Below are the code and all the weights of a small trained network. Each question names an input and a class and asks about switching units off, where a switched-off unit gives its printed mean instead of its output.

import numpy as np


def w(rows, s, z=0):
    codes = np.array(rows[::2]) - 128.0
    scale = np.full(codes.shape[1], s)
    scale[-1] = z or s
    return codes * scale


def f(y):
    return np.maximum(y, 0)


def log_softmax(a):
    a = a - a.max(-1, keepdims=True)
    return a - np.log(np.exp(a).sum(-1, keepdims=True))


def net(x, mask):
    res = np.array(x, float).reshape(1, 7) / 4 @ E
    y = f(res @ A[0][:, :-1].T + A[0][:, -1])
    res = res + np.where(mask, y, B[0][:, -1]) @ B[0][:, :-1]
    return log_softmax(res[-1] @ U[:, :-1].T + U[:, -1])


A, B = {}, {}
E = w([
[172,137,126,248],'x0',
[128,128,127,129],'x1',
[171,238,171,105],'x2',
[216,106,43,93],'x3',
[66,194,12,145],'x4',
[128,128,128,128],'x5',
[128,127,126,128],'x6',
],0.012)
A[0] = w([
[113,65,103,127,55],'neuron 1',
[159,188,142,90,45],'neuron 2',
[199,152,7,122,108],'neuron 3',
[93,133,129,43,131],'neuron 4',
[105,60,114,151,85],'neuron 5',
[19,150,154,173,110],'neuron 6',
[183,60,215,96,55],'neuron 7',
[79,152,163,146,34],'neuron 8',
[129,114,149,78,124],'neuron 9',
[105,61,130,132,112],'neuron 10',
[52,177,115,144,1],'neuron 11',
[58,156,90,35,113],'neuron 12',
[159,246,143,113,97],'neuron 13',
[126,202,112,120,91],'neuron 14',
[192,185,189,93,100],'neuron 15',
[115,81,150,110,122],'neuron 16',
[68,148,188,161,95],'neuron 17',
[172,176,150,150,130],'neuron 18',
[100,132,123,49,75],'neuron 19',
[163,171,93,248,134],'neuron 20',
[235,86,118,90,54],'neuron 21',
[156,144,56,114,77],'neuron 22',
[61,157,42,135,34],'neuron 23',
],0.014,0.0036)
B[0] = w([
[57,111,90,127,186],'neuron 1',
[105,103,67,129,177],'neuron 2',
[127,136,182,55,232],'neuron 3',
[177,69,117,143,207],'neuron 4',
[88,91,76,131,193],'neuron 5',
[140,126,142,35,218],'neuron 6',
[144,253,155,177,247],'neuron 7',
[131,120,133,60,168],'neuron 8',
[155,107,143,181,181],'neuron 9',
[104,140,66,122,194],'neuron 10',
[130,184,182,115,180],'neuron 11',
[196,96,150,191,222],'neuron 12',
[89,101,98,132,219],'neuron 13',
[86,136,79,162,176],'neuron 14',
[55,104,72,149,214],'neuron 15',
[126,149,95,154,182],'neuron 16',
[143,100,161,46,198],'neuron 17',
[131,109,89,124,183],'neuron 18',
[156,67,176,188,193],'neuron 19',
[207,49,142,192,227],'neuron 20',
[117,140,160,53,213],'neuron 21',
[116,166,167,62,184],'neuron 22',
[93,217,142,203,214],'neuron 23',
],0.011,0.014)
U = w([
[230,74,133,158,106],'0',
[128,234,131,134,254],'1',
[139,138,145,5,105],'2',
[54,103,33,114,57],'3',
],0.017,0.0056)

Each question gives the input, the list of numbers given to net, and the class t.
The units are the neurons (one row each of A and B). Each row of codes is followed by its name. A weight is (code - 128) times the scale printed after its matrix; where a second scale follows, it is the last column's (A, B and U).
mask holds one flag per neuron, in row order. A switched-off neuron (its flag False) gives its mean, the last column of its row in B, instead of its output. The means were averaged over made-up inputs and are rounded, as every weight is.
A unit's drop is (log p(t) with every unit on - log p(t) with that unit switched off) / (log p(t) with every unit on - log p(t) with every unit switched off).
The circuit of an input: a set's keep is (log p(t) with only the set's units on - log p(t) with every unit switched off) / (log p(t) with every unit on - log p(t) with every unit switched off). Starting from the 12 units with the biggest drops (on a tie, the unit counted first), units are removed one at a time, each time the one whose removal leaves the highest keep (on an exact tie, the one counted first), for as long as the keep stays at least 0.8.
units of the circuit, in order: the units of the circuit, biggest drop first
most important unit: the unit with the biggest drop
k most important neurons: the k neurons with the biggest drops, biggest first
drop of u: that unit's drop, to one decimal
input [-6,-2,4,5,-6,-4,-6], class 0: 4 most important neurons => neuron 4; neuron 19; neuron 23; neuron 9
input [5,1,-5,6,4,6,7], class 2: 3 most important neurons => neuron 3; neuron 22; neuron 12
input [4,1,5,-4,-2,1,-7], class 3: most important unit => neuron 15
input [-7,-6,-8,-8,2,4,5], class 2: 3 most important neurons => neuron 6; neuron 17; neuron 20
input [-8,6,-8,1,-1,8,-5], class 0: 4 most important neurons => neuron 12; neuron 19; neuron 4; neuron 15
input [-8,-4,7,-1,2,-6,-1], class 0: 2 most important neurons => neuron 12; neuron 19
input [-3,-7,-4,-2,-4,-1,-6], class 1: 3 most important neurons => neuron 7; neuron 20; neuron 15
input [3,-4,-6,-7,7,-2,-1], class 1: 4 most important neurons => neuron 23; neuron 11; neuron 3; neuron 21
input [6,6,-7,-6,-4,4,8], class 3: 3 most important neurons => neuron 5; neuron 12; neuron 10
input [-8,7,8,-6,4,-3,1], class 0: 3 most important neurons => neuron 12; neuron 19; neuron 4
input [-7,3,-7,-8,6,-7,6], class 2: 2 most important neurons => neuron 6; neuron 20
input [-5,7,8,2,-7,-2,8], class 3: 2 most important neurons => neuron 15; neuron 2
input [-4,-2,-1,0,-6,-7,-5], class 1: 2 most important neurons => neuron 7; neuron 20
input [-1,-5,3,1,-6,-1,-4], class 1: units of the circuit, in order => neuron 7
input [4,0,-2,5,0,-5,2], class 2: 2 most important neurons => neuron 3; neuron 12
input [0,-2,-7,-6,-6,-7,-4], class 3: 2 most important neurons => neuron 5; neuron 10
input [6,3,3,-4,6,3,-3], class 0: 2 most important neurons => neuron 20; neuron 7
input [-6,7,-5,-5,-8,-8,-1], class 1: drop of neuron 7 => 1.4
input [-5,6,-2,3,-8,7,7], class 1: drop of neuron 7 => 0.8
input [4,5,0,7,0,-3,1], class 2: units of the circuit, in order => neuron 3
input [3,-6,0,4,-5,-3,-2], class 1: drop of neuron 7 => 0.3
input [-1,0,5,4,-3,2,1], class 3: drop of neuron 13 => 0.1
